Here is a tiny trained network, its code and every weight. The questions are about switching its units off for an input and a class, where a switched-off unit gives its printed mean instead of its output.

import numpy as np


def w(rows, s, z=0):
    codes = np.array(rows[::2]) - 128.0
    scale = np.full(codes.shape[1], s)
    scale[-1] = z or s
    return codes * scale


def norm(h):
    return h / np.sqrt((h * h).mean(-1, keepdims=True) + 1e-5)


def f(y):
    return np.maximum(y, 0)


def log_softmax(a):
    a = a - a.max(-1, keepdims=True)
    return a - np.log(np.exp(a).sum(-1, keepdims=True))


def net(x, mask):
    res = np.array(x, float).reshape(1, 5) / 4 @ E
    u = 0
    for l in range(2):
        y = f(norm(res) @ A[l][:, :-1].T + A[l][:, -1])
        res = res + np.where(mask[u : u + 8], y, B[l][:, -1]) @ B[l][:, :-1]
        u += 8
    return log_softmax(norm(res)[-1] @ U[:, :-1].T + U[:, -1])


A, B = {}, {}
E = w([
[146,135,145,98,156,203,52,126,153,164],'x0',
[98,122,136,132,110,193,170,93,68,134],'x1',
[98,147,138,76,154,97,90,7,115,100],'x2',
[19,138,80,108,67,113,89,140,123,158],'x3',
[123,106,215,103,202,145,102,169,82,79],'x4',
],0.011)
A[0] = w([
[226,128,148,135,162,134,137,141,128,115,87],'0.n0',
[122,130,137,105,149,5,80,79,145,119,99],'0.n1',
[91,126,156,105,166,158,101,91,107,114,90],'0.n2',
[141,121,183,130,158,124,177,121,70,95,111],'0.n3',
[56,133,130,128,124,121,137,183,103,128,46],'0.n4',
[143,120,95,134,126,130,109,151,144,136,119],'0.n5',
[92,138,125,130,113,147,87,149,142,133,80],'0.n6',
[88,125,114,129,103,91,99,171,136,135,2],'0.n7',
],0.02,0.0041)
B[0] = w([
[189,127,169,115,128,180,128,223,118,147,239],'0.n0',
[3,108,79,145,122,66,154,110,95,108,249],'0.n1',
[230,166,177,124,111,168,98,70,106,150,213],'0.n2',
[107,153,88,91,218,81,115,216,162,149,231],'0.n3',
[20,125,106,194,113,113,102,136,127,129,203],'0.n4',
[171,155,149,121,79,115,154,144,138,135,175],'0.n5',
[147,62,78,45,192,118,151,148,99,156,184],'0.n6',
[113,92,104,146,194,118,177,178,146,135,196],'0.n7',
],0.014,0.012)
A[1] = w([
[208,128,188,147,156,134,111,159,150,108,71],'1.n0',
[85,109,166,167,132,178,106,145,200,99,4],'1.n1',
[162,135,200,113,141,170,122,145,131,53,78],'1.n2',
[102,132,126,154,173,88,180,158,117,87,200],'1.n3',
[112,120,153,112,101,136,67,115,131,125,17],'1.n4',
[108,144,164,109,189,176,77,90,93,110,177],'1.n5',
[119,120,175,140,106,144,126,22,89,80,52],'1.n6',
[169,166,138,87,211,7,120,88,134,91,149],'1.n7',
],0.018,0.0021)
B[1] = w([
[169,92,59,35,194,128,110,60,108,182,224],'1.n0',
[104,142,132,195,247,135,124,85,125,124,139],'1.n1',
[168,146,132,123,133,113,157,165,192,146,183],'1.n2',
[87,46,161,125,94,226,55,84,94,83,246],'1.n3',
[169,74,110,112,159,186,100,53,199,88,139],'1.n4',
[211,123,85,138,77,102,172,181,130,207,189],'1.n5',
[145,220,182,134,112,87,131,81,135,79,159],'1.n6',
[19,95,105,215,79,150,158,170,175,107,210],'1.n7',
],0.013,0.014)
U = w([
[250,116,124,60,177,175,132,190,92,155,72],'0',
[165,194,136,152,48,115,154,40,84,100,5],'1',
[8,78,76,144,127,132,137,158,75,78,241],'2',
],0.011,0.0018)

Each question gives the input, the list of numbers given to net, and the class t.
The units are the neurons (one row each of A and B). Each row of codes is followed by its name. A weight is (code - 128) times the scale printed after its matrix; where a second scale follows, it is the last column's (A, B and U).
mask holds one flag per neuron, layer by layer. A switched-off neuron (its flag False) gives its mean, the last column of its row in B, instead of its output. The means were averaged over made-up inputs and are rounded, as every weight is.
A unit's drop is (log p(t) with every unit on - log p(t) with that unit switched off) / (log p(t) with every unit on - log p(t) with every unit switched off).
The circuit of an input: a set's keep is (log p(t) with only the set's units on - log p(t) with every unit switched off) / (log p(t) with every unit on - log p(t) with every unit switched off). Starting from the 12 units with the biggest drops (on a tie, the unit counted first), units are removed one at a time, each time the one whose removal leaves the highest keep (on an exact tie, the one counted first), for as long as the keep stays at least 0.8.
circuit, biggest first: the units of the circuit, biggest drop first
most important unit: the unit with the biggest drop
top k neurons: the k neurons with the biggest drops, biggest first
top k neurons in layer l: the k neurons of layer l with the biggest drops, biggest first
drop of u: that unit's drop, to one decimal
input [1,2,8,5,-3], class 1: top 3 neurons in layer 0 : [0.n3 0.n2 0.n7]
input [4,2,-3,7,7], class 0: circuit, biggest first : [0.n1]
input [3,6,5,-5,-5], class 1: top 3 neurons in layer 0 : [0.n0 0.n7 0.n3]
input [-1,0,7,3,2], class 1: top 3 neurons : [0.n2 1.n6 0.n3]
input [8,-2,-4,4,-2], class 0: top 2 neurons : [0.n1 1.n7]
input [6,-3,8,6,2], class 1: top 2 neurons : [0.n2 0.n3]
input [3,6,4,8,4], class 1: circuit, biggest first : [0.n3 0.n2]
input [-1,7,3,6,2], class 1: circuit, biggest first : [0.n2 1.n6 0.n3]
input [-7,2,-2,-7,-8], class 0: top 2 neurons : [0.n1 0.n4]
input [0,-1,-4,1,-6], class 0: top 3 neurons : [0.n1 0.n4 1.n7]
input [4,4,4,1,-3], class 1: top 2 neurons in layer 0 : [0.n0 0.n3]
input [4,-2,6,1,2], class 1: top 2 neurons in layer 0 : [0.n2 0.n3]
input [-4,4,-5,-3,-2], class 0: top 2 neurons : [0.n1 0.n4]
input [6,-3,7,3,6], class 1: most important unit : 0.n2
input [3,1,5,1,1], class 1: drop of 0.n2 : 0.2
input [-3,8,6,5,-1], class 1: drop of 0.n0 : 0.0
